Rows with their classes:
[  9 -13  14  24  -2   1  11  -6 -11   3  -3   5 -10 -23 -13   6   4  -3
   1   1   7 -11   0  14   2  11  -2  -4   2 -32  19   5  11   0  10   7
 -34 -16   1   4   1  -1  -9  13   1   0   7   7 -10  15   0  -9   3  -7
  13   8  24  20 -17  -8  -7  -4   0   0  -6  -9   3 -10  -2   4   1   0
   1   6  14 -11 -11  -1  -8 -23   3 -13  13   3  17   4   6   9  -2  -2
  -5   3   0   0   7  -6 -11  -2   0 -12   1   3   2   5  -1  11  -7   1
  -1  -1  -1   7   4   2 -11  -4   9   0  20  16  -3  -5  -3   5   3 -21
  -9 -12  -6   4 -11   0   6   3  -5  -9] -> hs
[ 27 -12   6  28  -1   0   4 -17 -14  11  -9  12  -8 -23 -24   5  -1  -8
  -3   8  14 -14   5  23  -5  -4 -19 -22   1 -34  24   0  17   0   2   0
 -21 -17   8   0  -3 -12  -6   8  -6  -2   4   8 -13  13 -18 -20  -1  -7
  16 -10  31  32 -12 -13   0   3 -14   3  10 -18  -4  -3  -8   1  -3  -7
  -2  15  21 -21 -34  -5  10 -25 -10 -18  23   0  29  -4  19  -2  -1   3
 -10  11   2   6  -2 -18 -20   4   5   1  -3   7  15   7   2  31  16 -10
   9   3   4  15  -5  -8 -13  -4   4   6  39  21 -14  -2   7   8  -4 -60
  -8  -6 -12   3 -10 -38 -12  -5   2 -10] -> hs
[ 34 -19   2  27   6 -23  29 -32  -6 -14 -14  19   7 -45 -51   1   0   2
  30  17   7 -13   2  35  20  -2 -10   7   6 -13  -1  23  22  -9 -13   7
 -30 -20  13  -2   2   2  -4  18  -7   1  10   3 -46  -5 -39 -37  -2  -5
 -11  14  25  43  12 -12   3  -5   0 -21   0 -15  -1  -7 -19  32   3  -5
  15  32  22 -39 -23   0  -4  -7   7 -25   7  -6  32  21  -7   8 -10  -5
  17  13 -17  20 -10  -5 -19  -5  -4  -1  -7  32  25  28   6   8  -2  -1
  -5   8   8  -2  -5  22 -15  41  25 -13  17  12   2  -1  -4   6  -1 -69
  -2  -3 -10   5 -55 -27   8  25 -19 -16] -> pg
[ 17 -18  12  31  -4   4   7  -5   0  -9  -9  15  -5 -23 -22  14  -5  -6
   1   6  14 -10  -5  17   4   4  -2  -3 -16 -37  16  13  24  -5  14   8
 -43 -17   0  -3   5 -10 -12   4  -1   1   5  -4  18  11 -89 -24  -4  -7
   7   5  32  24 -20 -13  -2 -13   0   0   2 -15   1  -7  -3  10   9  -8
  -5   8  14  -8  -7   7  -5 -19   6 -21   5   1  31   2  24   3  -8   2
  -7   1  -1   1  -6  -5 -16   0  -1  -6  -5   6  20  12   0  20  -4  -3
  -2   1  -1   9   8   7 -13  11   8  -6  20   1  -2   1   5   3  -1 -29
  -5   4  -3  14 -13  -5  -9  13   2  -3] -> hs
[  9 -12   0  18  -3  -1   6   5   0  -1  -6  14   1 -19 -20   3  -2   0
  10   7   5  -8  10  14   2  -7  -2   3  10 -18  -1   5  17  -6  -2  19
 -16  -9   8  -1  -4  -2  -9   3   0   0   3   0 -20   1 -13   1   5  -1
   5  -6  15  14   3  -9  20  -3  14   4   4 -11   0  -3  -4   5   3  -1
  -4  15  10 -14 -15   1   0  -8   3   4   6   9  16   6   0   0  -5   0
   0   4 -10   8   5  -8  -7   4  -3  -5   0  11  23   9   2  11  -3 -11
   4   1  -1   1   0   2  -9  10   9  -1  24  11  -1  -2   5  -2  -1 -33
   5   0  -6   0 -20  -8   5   8  -2  -9] -> hs
[ -2   2   0  -9  -2  -7   5 -10   2   2   1   4   0   9  -8  -6  -1  -3
   8   1  -7   0   1   2   5  -5  -4   7 -11   8 -10   2  -4  -5 -15  -1
  19   8   3  -8   6   1  14  13   1   6   1  -9   3  -4  -6  -8  -8  -3
 -11  -6  -9   1  -2  11   0   3  16  17   2  -4   0   9  -7   1  -6   4
   1   5   3  -1  -4   3   3  12  -3  -1  -7   5  -6   2  -7  -7   1  -7
   3 -12  -9   6  -2   1  11  -5   0   4  -3   9  -5   5   4   0   1   2
   2   3  13   5  -3   5   0   3 -10 -17   5  -3   1   2  -1 -12   8   0
   8  -4  -6   2  -2 -11  -2   1  -4  -5] -> pg
[  5  -5   0   2  -2   0  -4   0  -5   2  -3  -2  -3  -9   0   5  -3   0
  -2  -1   2  -8  -6  14  -8  -4  -1   1   0  -9   4  -1  11   8   6   2
 -10   1   1  -3 -13   2   0   1  11   1   1  -2   2   0  -3  -5   2   9
   9  -5  12  12 -10  -3   2  -4  -1   4   2  -1   4   0   2 -11   4   3
  -1   1   4  -6  -2   7  -4  -4   2  -5  12  -2   9   2   9  -5   0  -2
   0   2  11  -3  -4   0 -10   0   7   1  10   0  -7  -2  -5   7  -6 -11
   1  -2   0   4   3  -5  -3  -5   0   8  15   3  -5   0  16  -1  -2  -3
  -2  -4   1   6   7   1  -5   5  -1  -5] -> hs
[ 34 -18 -12  34   2 -11  23 -19   1 -12 -12  15  -3 -27 -46  -3 -11   0
  20  11  12 -12  -2  26  12   1   0   4   1 -23  -7   4  20  -1   8   7
 -38 -23   7  -2  -1   0  -8  10  -2  12  13   1 -24  -8 -21 -22  -2  -8
 -13   7  23  35   7  -6   9  -7  -3  -2  -3 -23   7  -4 -15  19   0   2
  10  18  20 -33 -13  -9  -1  -9   2 -18  19   1  23  15  -1   4 -10   0
   1   4 -11  15  11  -4 -13   2 -16  -7 -18  17  21  22   7   1   2   1
   4   0  10  -6   0  19 -18  35  11  -2  24  12   0  -2  -2   7   2 -47
   2  -4  -7   9 -39  -9  12  13  -3  -6] -> hs
[-12   4   8 -21  14   1  -2 -19  -3  -3   5   2   0  -1  -6 -13   3  -4
  19   3 -22  10   5   6   8 -17 -15   8   5  28  -2   3 -25  -1 -22  -7
  58  16   3 -10   3  -1  83  13   5   3 -23  -6   2  -4 -15  10  -7  -5
  -9 -16 -19  -3  45   8  -7  -3   0   2  16   1 -11  12  -7   5  -8  16
  -6   7  -1 -13   1  -5  16  30   0   1   3  -3 -17  -5 -13 -22   8  -7
   7   6  -3  11 -41   0  11 -13  -5   0   2  23   2 -26  10  -1  -4   0
  -1  10  15  -5  -7   0   2   3 -11  -7  16  -8  -5   6   4  -4   3 -11
   8 -25 -12  -6   3 -52  -1 -10 -11 -12] -> hs
[ 47 -10  23  22   1  21 -21   3  -2  15 -15  -6 -11 -10  13  27   7 -13
 -14  -6   6 -21   0  11 -41   0   8 -36   4 -51  64 -12  21   5  29   4
 -26  -8   9  15  -1 -26  -4  -8  15  13   7  10   7  28  10 -10  11  -8
  48 -21  53  16 -48 -17   1 -13 -21   5  10  -4  -8  -4   8 -15  -5   1
  -7  -2  10  -6  -4   1 -24 -37   2  -3  27  -3  12 -21  51  -6   6   0
  -3   4  19 -23  -5 -14 -11   3  19  -4  -2  -8 -12 -15  -7  52 -17  -2
   2   4 -20  21  18 -12  -3 -37  -5  25  41  44 -37  -6  20  20   1 -33
 -24 -11  -3 -15  29 -39 -27  -3  -1   1] -> hs
[ 21 -18  -4  15   0 -10  21  -8  -4  -7  -2   4  11 -17 -35  -2  -1   6
  23  15   4  -7   1  18  13   1  -7  10   8   7  -4  16  13  -7 -11   8
 -35 -11   8  -4   7   8  -8  11 -16  -7   3   6 -21  -7 -15 -18  -1 -10
  -9  11 -12  23  11   0   1  -9   2  -3 -11  -7   2   1  -9  17   3   0
   9  13  23 -21 -12 -12   9 -14   0 -13  11   6  11  11  -2   8 -16   5
  -2   0 -11  24  12   1 -10   1 -13  -2  -4   3  16  20   6   3  -2   4
  -6   4   5   2   5  18  -7  30   4 -13  14  -2   6  -3  -6  -3  -4 -25
   3   5  -3   2 -34  -6   5  17  -4  -4] -> hs
